Below are the code and all the weights of a small trained network. Each question names an input and a target symbol and asks about switching units off, where a switched-off unit gives its printed mean instead of its output.

import numpy as np


def w(rows, s, z=0):
    codes = np.array(rows[::2]) - 128.0
    scale = np.full(codes.shape[1], s)
    scale[-1] = z or s
    return codes * scale


def norm(h):
    return h / np.sqrt((h * h).mean(-1, keepdims=True) + 1e-5)


def f(y):
    return y / 2 * (1 + np.tanh(0.7978845608 * (y + 0.044715 * y**3)))


def softmax(a):
    e = np.exp(a - a.max(-1, keepdims=True))
    return e / e.sum(-1, keepdims=True)


def log_softmax(a):
    a = a - a.max(-1, keepdims=True)
    return a - np.log(np.exp(a).sum(-1, keepdims=True))


def net(x, mask):
    ids = ['ΘΞΠΣαδεζηλμφψω'.index(c) for c in x.split()]
    T = len(ids)
    res = E[ids] + P[:T]
    q, k, v = (norm(res) @ M[0].T for M in (Q, K, V))
    z = softmax(np.where(np.tri(T) > 0, q @ k.T / 3**0.5, -1e9)) @ v
    res = res + np.where(mask[0], z, O[0][:, -1]) @ O[0][:, :-1]
    y = f(norm(res) @ A[0][:, :-1].T + A[0][:, -1])
    res = res + np.where(mask[1:9], y, B[0][:, -1]) @ B[0][:, :-1]
    return log_softmax(norm(res)[-1] @ U[:, :-1].T + U[:, -1])


Q, K, V, O, A, B = {}, {}, {}, {}, {}, {}
E = w([
[134,126,133,116,177,153],'Θ',
[100,134,158,131,141,79],'Ξ',
[137,128,130,116,170,150],'Π',
[125,136,120,100,134,161],'Σ',
[117,62,125,98,157,66],'α',
[185,113,164,164,131,91],'δ',
[76,113,109,104,21,118],'ε',
[178,170,87,75,115,166],'ζ',
[124,122,175,218,128,214],'η',
[135,130,147,80,135,124],'λ',
[114,171,123,206,182,200],'μ',
[118,173,117,120,159,103],'φ',
[138,122,89,163,108,111],'ψ',
[5,116,103,159,82,173],'ω',
],0.02)
P = w([
[85,115,229,253,98,138],'0',
[109,117,190,214,116,154],'1',
[118,134,170,180,120,155],'2',
[133,136,148,156,135,152],'3',
[146,142,124,131,128,147],'4',
[147,140,104,109,115,147],'5',
[161,143,81,87,103,139],'6',
[161,135,73,94,105,137],'7',
[168,135,83,97,116,137],'8',
],0.0057)
Q[0] = w([
[162,184,218,174,82,136],'head 1',
[42,101,124,254,92,141],'head 1',
[6,176,154,89,159,67],'head 1',
],0.0085)
K[0] = w([
[144,208,254,183,139,181],'head 1',
[47,57,153,215,102,202],'head 1',
[37,103,180,99,214,128],'head 1',
],0.0083)
V[0] = w([
[99,231,85,154,182,105],'head 1',
[103,157,123,1,153,108],'head 1',
[169,117,245,71,149,120],'head 1',
],0.0069)
O[0] = w([
[123,189,122,161,87,4,115],'head 1',
[124,100,253,190,176,150,2],'head 1',
[199,150,191,147,83,99,198],'head 1',
],0.0071,0.0038)
A[0] = w([
[194,91,152,98,99,87,82],'neuron 1',
[43,168,174,148,161,2,201],'neuron 2',
[39,90,159,83,24,141,4],'neuron 3',
[32,215,70,98,183,133,101],'neuron 4',
[114,195,101,123,126,150,197],'neuron 5',
[211,109,129,185,142,61,15],'neuron 6',
[61,144,201,152,186,179,34],'neuron 7',
[120,105,103,71,153,86,53],'neuron 8',
],0.0085,0.0018)
B[0] = w([
[140,180,102,207,203,178,224],'neuron 1',
[111,205,158,60,115,99,244],'neuron 2',
[222,93,137,144,79,95,140],'neuron 3',
[130,124,254,126,215,102,185],'neuron 4',
[122,102,129,74,170,96,168],'neuron 5',
[144,131,119,203,111,58,254],'neuron 6',
[89,116,99,119,66,109,153],'neuron 7',
[190,111,160,144,120,127,127],'neuron 8',
],0.0093,0.0047)
U = w([
[143,136,254,154,97,194,3],'Θ',
[38,188,140,164,239,173,83],'Ξ',
[81,203,184,93,110,69,163],'Π',
[6,74,155,135,119,129,212],'Σ',
[91,125,138,144,116,131,73],'α',
[162,72,147,79,37,130,177],'δ',
[78,109,35,100,158,82,148],'ε',
[128,120,167,111,145,148,107],'ζ',
[138,29,189,109,179,74,121],'η',
[119,119,139,103,154,148,119],'λ',
[74,152,108,167,95,237,171],'μ',
[192,176,100,52,153,179,116],'φ',
[168,163,105,216,141,113,158],'ψ',
[107,120,133,114,145,148,100],'ω',
],0.011,0.004)

Each question gives the input, a string of symbols that net reads in full, and the target symbol t.
The units are the heads (3 rows each of Q, K, V and O) and the neurons (one row each of A and B). Each row of codes is followed by its name. A weight is (code - 128) times the scale printed after its matrix; where a second scale follows, it is the last column's (O, A, B and U).
mask holds one flag per unit, heads first, then neurons. A switched-off unit (its flag False) gives its mean, the last column of its rows in O or B, instead of its output. The means were averaged over made-up inputs and are rounded, as every weight is.
A unit's drop is (log p(t) with every unit on - log p(t) with that unit switched off) / (log p(t) with every unit on - log p(t) with every unit switched off).
The circuit of an input: a set's keep is (log p(t) with only the set's units on - log p(t) with every unit switched off) / (log p(t) with every unit on - log p(t) with every unit switched off). Starting from all 9 units, units are removed one at a time, each time the one whose removal leaves the highest keep (on an exact tie, the one counted first), for as long as the keep stays at least 0.8.
units of the circuit, in order: the units of the circuit, biggest drop first
k most important neurons: the k neurons with the biggest drops, biggest first
drop of u: that unit's drop, to one decimal
input λ Π ζ Ξ Σ, target Σ: units of the circuit, in order -> [head 1; neuron 7; neuron 2]
input δ δ δ η δ ψ Π, target η: units of the circuit, in order -> [neuron 4; head 1; neuron 1]
input δ Π ψ Θ, target η: units of the circuit, in order -> [neuron 1; neuron 2]
input Ξ Π Ξ Π, target ψ: units of the circuit, in order -> [head 1; neuron 2; neuron 4]
input δ δ ε, target δ: units of the circuit, in order -> [neuron 3]
input Ξ δ Π, target φ: units of the circuit, in order -> [head 1; neuron 6]
input Π Π Π α Σ, target μ: units of the circuit, in order -> [head 1; neuron 4; neuron 7]
input η Ξ δ Θ, target φ: units of the circuit, in order -> [head 1; neuron 6]
input Π Ξ φ δ Ξ Π Π, target ψ: units of the circuit, in order -> [head 1; neuron 4; neuron 2]
input η η Ξ α Π, target μ: 3 most important neurons -> [neuron 4; neuron 7; neuron 2]
input Ξ η ω ζ δ Π, target Σ: 4 most important neurons -> [neuron 7; neuron 1; neuron 2; neuron 4]
input φ ψ Σ, target η: drop of head 1 -> 0.1
input δ ω φ ω ζ δ λ φ Π, target Π: drop of neuron 4 -> 0.2
input ζ α Θ Σ Σ λ, target Θ: drop of neuron 6 -> 0.0
input η ζ δ ψ Ξ Θ, target η: drop of neuron 4 -> 0.2
input δ Ξ φ Σ α Ξ Ξ ψ, target ε: most important neuron -> [neuron 1]
